Below is a small trained network, with its code and all its weights. Each question gives an input and a class and asks what happens when units are switched off, that is, made to give their printed mean instead of their output.

import numpy as np


def w(rows, s, z=0):
    codes = np.array(rows[::2]) - 128.0
    scale = np.full(codes.shape[1], s)
    scale[-1] = z or s
    return codes * scale


def f(y):
    return np.maximum(y, 0)


def log_softmax(a):
    a = a - a.max(-1, keepdims=True)
    return a - np.log(np.exp(a).sum(-1, keepdims=True))


def net(x, mask):
    res = np.array(x, float).reshape(1, 4) / 4 @ E
    y = f(res @ A[0][:, :-1].T + A[0][:, -1])
    res = res + np.where(mask, y, B[0][:, -1]) @ B[0][:, :-1]
    return log_softmax(res[-1] @ U[:, :-1].T + U[:, -1])


A, B = {}, {}
E = w([
[4,60,228,53,136],'x0',
[158,141,233,187,107],'x1',
[77,116,125,99,2],'x2',
[164,28,85,96,152],'x3',
],0.0075)
A[0] = w([
[128,47,181,76,140,208],'n1',
[185,182,163,133,65,170],'n2',
[108,111,213,62,143,246],'n3',
[185,105,169,97,173,98],'n4',
[145,108,127,186,229,175],'n5',
[161,138,153,120,102,87],'n6',
[77,127,208,129,156,233],'n7',
[173,73,148,62,78,176],'n8',
[140,112,162,139,66,251],'n9',
[67,204,199,87,87,198],'n10',
[137,35,119,38,131,70],'n11',
[129,63,10,120,111,235],'n12',
[102,76,175,70,115,203],'n13',
[130,19,129,107,125,136],'n14',
[143,105,79,75,66,254],'n15',
[142,75,160,76,105,90],'n16',
[66,167,144,82,113,152],'n17',
[170,165,164,203,167,234],'n18',
[80,179,156,123,92,236],'n19',
[56,88,173,127,109,239],'n20',
[107,186,117,187,253,228],'n21',
[167,127,114,187,86,241],'n22',
[206,136,132,159,190,177],'n23',
[120,151,71,143,83,198],'n24',
[126,126,129,244,78,239],'n25',
[106,105,73,79,156,129],'n26',
[25,166,114,95,88,224],'n27',
[124,224,27,107,186,168],'n28',
[119,131,39,119,172,195],'n29',
[168,163,132,107,83,157],'n30',
[117,152,67,145,112,213],'n31',
[69,151,208,83,155,200],'n32',
],0.011,0.0031)
B[0] = w([
[70,33,26,143,102,212],'n1',
[139,195,91,140,91,203],'n2',
[80,60,118,226,137,219],'n3',
[160,92,160,123,72,164],'n4',
[179,82,222,158,58,210],'n5',
[169,190,166,119,70,144],'n6',
[119,87,134,226,151,207],'n7',
[79,131,56,80,105,188],'n8',
[6,187,72,130,81,197],'n9',
[120,213,193,196,199,224],'n10',
[89,85,79,116,76,208],'n11',
[120,89,201,42,153,254],'n12',
[48,64,101,154,143,213],'n13',
[40,75,55,72,52,199],'n14',
[27,138,147,62,114,227],'n15',
[59,96,84,152,98,171],'n16',
[132,151,144,203,222,187],'n17',
[193,146,168,198,83,228],'n18',
[108,236,154,212,188,204],'n19',
[33,98,100,178,189,218],'n20',
[236,69,254,213,159,232],'n21',
[141,192,61,67,25,212],'n22',
[211,102,182,147,91,217],'n23',
[96,166,136,53,68,202],'n24',
[134,225,29,116,65,213],'n25',
[125,39,217,95,111,190],'n26',
[126,188,182,129,250,225],'n27',
[147,66,228,47,106,233],'n28',
[165,65,203,75,130,214],'n29',
[124,199,61,93,74,174],'n30',
[154,148,138,41,114,198],'n31',
[124,106,137,196,174,212],'n32',
],0.006,0.0088)
U = w([
[101,211,116,86,71,209],'0',
[231,57,236,168,169,227],'1',
[71,139,210,232,230,4],'2',
[105,85,207,1,176,134],'3',
[16,38,107,109,130,59],'4',
],0.0076,0.0029)

Each question gives the input, the list of numbers given to net, and the class t.
The units are the neurons (one row each of A and B). Each row of codes is followed by its name. A weight is (code - 128) times the scale printed after its matrix; where a second scale follows, it is the last column's (A, B and U).
mask holds one flag per neuron, in row order. A switched-off neuron (its flag False) gives its mean, the last column of its row in B, instead of its output. The means were averaged over made-up inputs and are rounded, as every weight is.
A unit's drop is (log p(t) with every unit on - log p(t) with that unit switched off) / (log p(t) with every unit on - log p(t) with every unit switched off).
The circuit of an input: a set's keep is (log p(t) with only the set's units on - log p(t) with every unit switched off) / (log p(t) with every unit on - log p(t) with every unit switched off). Starting from the 12 units with the biggest drops (on a tie, the unit counted first), units are removed one at a time, each time the one whose removal leaves the highest keep (on an exact tie, the one counted first), for as long as the keep stays at least 0.8.
circuit, biggest first: the units of the circuit, biggest drop first
most important unit: the unit with the biggest drop
top k neurons: the k neurons with the biggest drops, biggest first
drop of u: that unit's drop, to one decimal
input [-7,-3,-1,3], class 3: circuit, biggest first => (n12, n28)
input [-5,-6,4,-3], class 3: top 3 neurons => (n28, n12, n29)
input [-5,2,-1,-8], class 0: most important unit => n25
input [0,6,8,0], class 0: circuit, biggest first => (n25, n2)
input [-8,-5,4,2], class 3: top 3 neurons => (n12, n28, n29)
input [5,0,-8,-3], class 1: top 3 neurons => (n21, n5, n9)
input [6,6,1,3], class 4: top 3 neurons => (n1, n14, n21)
input [-7,-3,7,7], class 3: top 2 neurons => (n12, n29)
input [5,-6,-1,-6], class 2: drop of n18 => 0.0
input [-1,-8,-1,6], class 3: drop of n12 => 0.1
input [-5,-6,-3,-1], class 1: drop of n14 => 0.1
input [-6,2,-4,-6], class 1: drop of n21 => 0.4
